[-2.22 -2.80 +2.06 +1.39 -1.29 -1.64 +2.19 -1.46 -1.30 +0.80 +1.37 +1.26 +1.26]
[+4.50 +6.15 -3.44 -1.09 +3.40 +3.84 -8.52 +2.65 +2.93 -1.72 -1.09 -1.20 -1.27]
[+6.35 +8.43 -4.85 -2.38 +5.22 +5.68 -8.60 +4.56 +4.77 -3.25 -2.64 -2.77 -2.88]
[+4.96 +6.65 -3.75 -1.61 +4.02 +4.40 -7.59 +3.38 +3.60 -2.37 -1.76 -1.88 -1.97]
[-3.62 -4.58 +3.16 +2.17 -2.48 -2.92 +3.20 -2.65 -2.47 +1.67 +2.25 +2.15 +2.17]
[-3.71 -4.00 +2.83 +4.39 -4.46 -4.20 -7.21 -5.54 -4.97 +4.74 +5.50 +5.45 +5.54]
->
[+4.50 +6.15 -3.44 -1.09 +3.40 +3.84 -8.52 +2.65 +2.93 -1.72 -1.09 -1.20 -1.27]
[+4.96 +6.65 -3.75 -1.61 +4.02 +4.40 -7.59 +3.38 +3.60 -2.37 -1.76 -1.88 -1.97]
[-3.71 -4.00 +2.83 +4.39 -4.46 -4.20 -7.21 -5.54 -4.97 +4.74 +5.50 +5.45 +5.54]

[+0.45 -1.25 +0.16 +0.89 +2.92 +0.60 -0.26]
[+0.81 -0.59 +4.22 -1.81 +1.68 +2.70 -0.21]
[-0.63 -0.18 -4.82 +0.07 -4.05 -5.45 -0.90]
[+0.03 +0.80 -3.88 +1.78 -1.15 -2.56 +1.46]
[+0.29 -0.26 -2.72 +0.18 -2.39 -1.25 +2.21]
[-2.21 +0.63 +4.58 -8.02 -0.17 +0.86 -2.25]
[+4.18 -1.45 +0.73 +1.29 +3.35 +3.81 +0.32]
->
[+0.81 -0.59 +4.22 -1.81 +1.68 +2.70 -0.21]
[+0.03 +0.80 -3.88 +1.78 -1.15 -2.56 +1.46]
[-2.21 +0.63 +4.58 -8.02 -0.17 +0.86 -2.25]

[+2.66 +4.59 +2.31 +2.28 +3.36 +2.80 +8.49 +3.24]
[-2.48 -3.00 -1.37 -1.49 -3.08 -2.06 +4.92 -2.31]
->
[-2.48 -3.00 -1.37 -1.49 -3.08 -2.06 +4.92 -2.31]

[+2.94 +3.02 +3.63 +4.74 +2.14 +1.65 +3.35 +4.06 -4.26 +2.35 +2.85 +2.71 +2.80 +2.11 +2.97 +3.43]
[+0.90 +1.73 +1.96 +2.42 +1.82 +1.31 +2.20 +2.09 +8.93 +2.83 +2.39 +1.21 +0.60 +0.48 +0.34 +0.53]
->
[+0.90 +1.73 +1.96 +2.42 +1.82 +1.31 +2.20 +2.09 +8.93 +2.83 +2.39 +1.21 +0.60 +0.48 +0.34 +0.53]

[+2.66 +2.24 +2.04 -1.62 +2.79 -0.37 -0.77 +1.98 +2.16 +3.88 +5.24 -0.53]
[-6.60 -7.19 -4.21 -4.05 -9.12 -6.29 -6.57 -3.25 -5.59 -8.50 -5.52 -3.74]
[-4.01 -4.44 -0.33 +0.20 -4.11 -1.88 -1.63 -0.87 -3.23 -5.94 -4.31 -0.86]
[+4.33 +4.47 +1.33 +0.50 +5.35 +2.61 +2.51 +1.28 +3.58 +5.94 +3.25 +1.31]
[+3.11 +3.96 +5.16 +5.27 +5.19 +5.43 +6.00 +3.63 +2.70 +3.60 +4.77 +3.48]
[+1.64 +1.05 +0.12 -3.52 +0.74 -2.43 -3.10 +0.81 +1.23 +2.90 +4.67 -1.87]
[+4.08 +3.95 +6.79 +6.20 +8.01 +6.29 +7.05 +4.27 +3.73 +3.97 +2.64 +4.06]
[-4.14 -2.89 -4.20 +2.05 -5.33 +0.35 +0.84 -3.43 -3.49 -5.46 -6.59 +0.63]
->
[-6.60 -7.19 -4.21 -4.05 -9.12 -6.29 -6.57 -3.25 -5.59 -8.50 -5.52 -3.74]
[+4.33 +4.47 +1.33 +0.50 +5.35 +2.61 +2.51 +1.28 +3.58 +5.94 +3.25 +1.31]
[+1.64 +1.05 +0.12 -3.52 +0.74 -2.43 -3.10 +0.81 +1.23 +2.90 +4.67 -1.87]
[-4.14 -2.89 -4.20 +2.05 -5.33 +0.35 +0.84 -3.43 -3.49 -5.46 -6.59 +0.63]

[-2.83 -1.84 +3.79 +3.16 -7.70 +5.71 -0.72 -8.51 -1.13 +0.10 -3.29 +2.86 -1.90 +0.89 +0.19]
[-2.83 -0.15 +3.79 +1.18 -2.49 +5.71 -0.72 -2.52 -0.72 +2.23 -3.29 +1.42 -1.90 +2.26 +0.82]
[-2.83 +1.36 -6.46 +1.18 -2.49 +5.71 -0.72 -5.12 -1.13 +2.53 -5.34 +1.19 -1.93 +2.76 +0.82]
[-2.83 -0.15 +1.97 +0.51 +0.30 +5.69 -0.72 -3.01 -1.13 +1.03 -3.29 +1.19 -2.96 +0.47 +0.82]
[-6.30 -2.15 +4.37 +1.08 +3.87 -4.27 +1.11 -3.01 -1.13 -0.49 -3.82 +1.19 -1.90 -2.47 -1.33]
[-2.83 -0.15 +6.57 +1.18 -2.49 +5.71 -0.72 +2.58 +8.34 +2.23 -3.29 +1.19 +4.23 +0.47 +1.52]
->
[-2.83 -0.15 +3.79 +1.18 -2.49 +5.71 -0.72 -2.52 -0.72 +2.23 -3.29 +1.42 -1.90 +2.26 +0.82]
[-2.83 -0.15 +1.97 +0.51 +0.30 +5.69 -0.72 -3.01 -1.13 +1.03 -3.29 +1.19 -2.96 +0.47 +0.82]
[-2.83 -0.15 +6.57 +1.18 -2.49 +5.71 -0.72 +2.58 +8.34 +2.23 -3.29 +1.19 +4.23 +0.47 +1.52]

[-0.79 +0.72 +0.24 +7.15 +0.62 -7.84 -2.62]
[+0.75 -2.32 +5.68 +1.55 -1.37 +7.52 -2.26]
[-1.93 -5.24 +6.99 +3.20 -3.59 +3.85 +2.29]
[+4.39 +1.53 +1.56 +1.03 +1.90 +6.60 -6.42]
->
[+0.75 -2.32 +5.68 +1.55 -1.37 +7.52 -2.26]
[+4.39 +1.53 +1.56 +1.03 +1.90 +6.60 -6.42]

[+6.68 -4.09 -3.57 +4.10 +4.80 -3.22 +4.05 +4.21 -2.94 -4.07 -4.20]
[+4.58 -2.18 -3.36 +5.62 +4.24 +3.55 +4.47 +5.05 -3.90 -3.93 -4.72]
[+1.76 -2.54 -2.31 +3.56 +2.85 +7.00 +4.71 +3.45 -3.56 -3.65 -2.72]
[-6.10 +3.53 +2.62 -4.50 -4.39 -2.01 -4.74 -4.78 +4.16 +4.49 +3.86]
[+7.57 -4.46 -3.59 +4.72 +5.34 -4.81 +5.71 +5.21 -3.02 -3.30 -4.67]
[+6.07 -3.73 -3.10 +4.23 +4.72 -3.39 +4.24 +3.96 -3.37 -4.00 -2.94]
->
[+4.58 -2.18 -3.36 +5.62 +4.24 +3.55 +4.47 +5.05 -3.90 -3.93 -4.72]
[-6.10 +3.53 +2.62 -4.50 -4.39 -2.01 -4.74 -4.78 +4.16 +4.49 +3.86]
[+6.07 -3.73 -3.10 +4.23 +4.72 -3.39 +4.24 +3.96 -3.37 -4.00 -2.94]

[+1.93 -1.25 +1.45 -3.04 +0.79 -2.55 +0.21 +1.42 -1.12 -0.86]
[+2.04 -1.37 +7.37 -7.20 +3.82 -5.28 +3.94 +0.89 -4.07 -4.83]
->
[+2.04 -1.37 +7.37 -7.20 +3.82 -5.28 +3.94 +0.89 -4.07 -4.83]
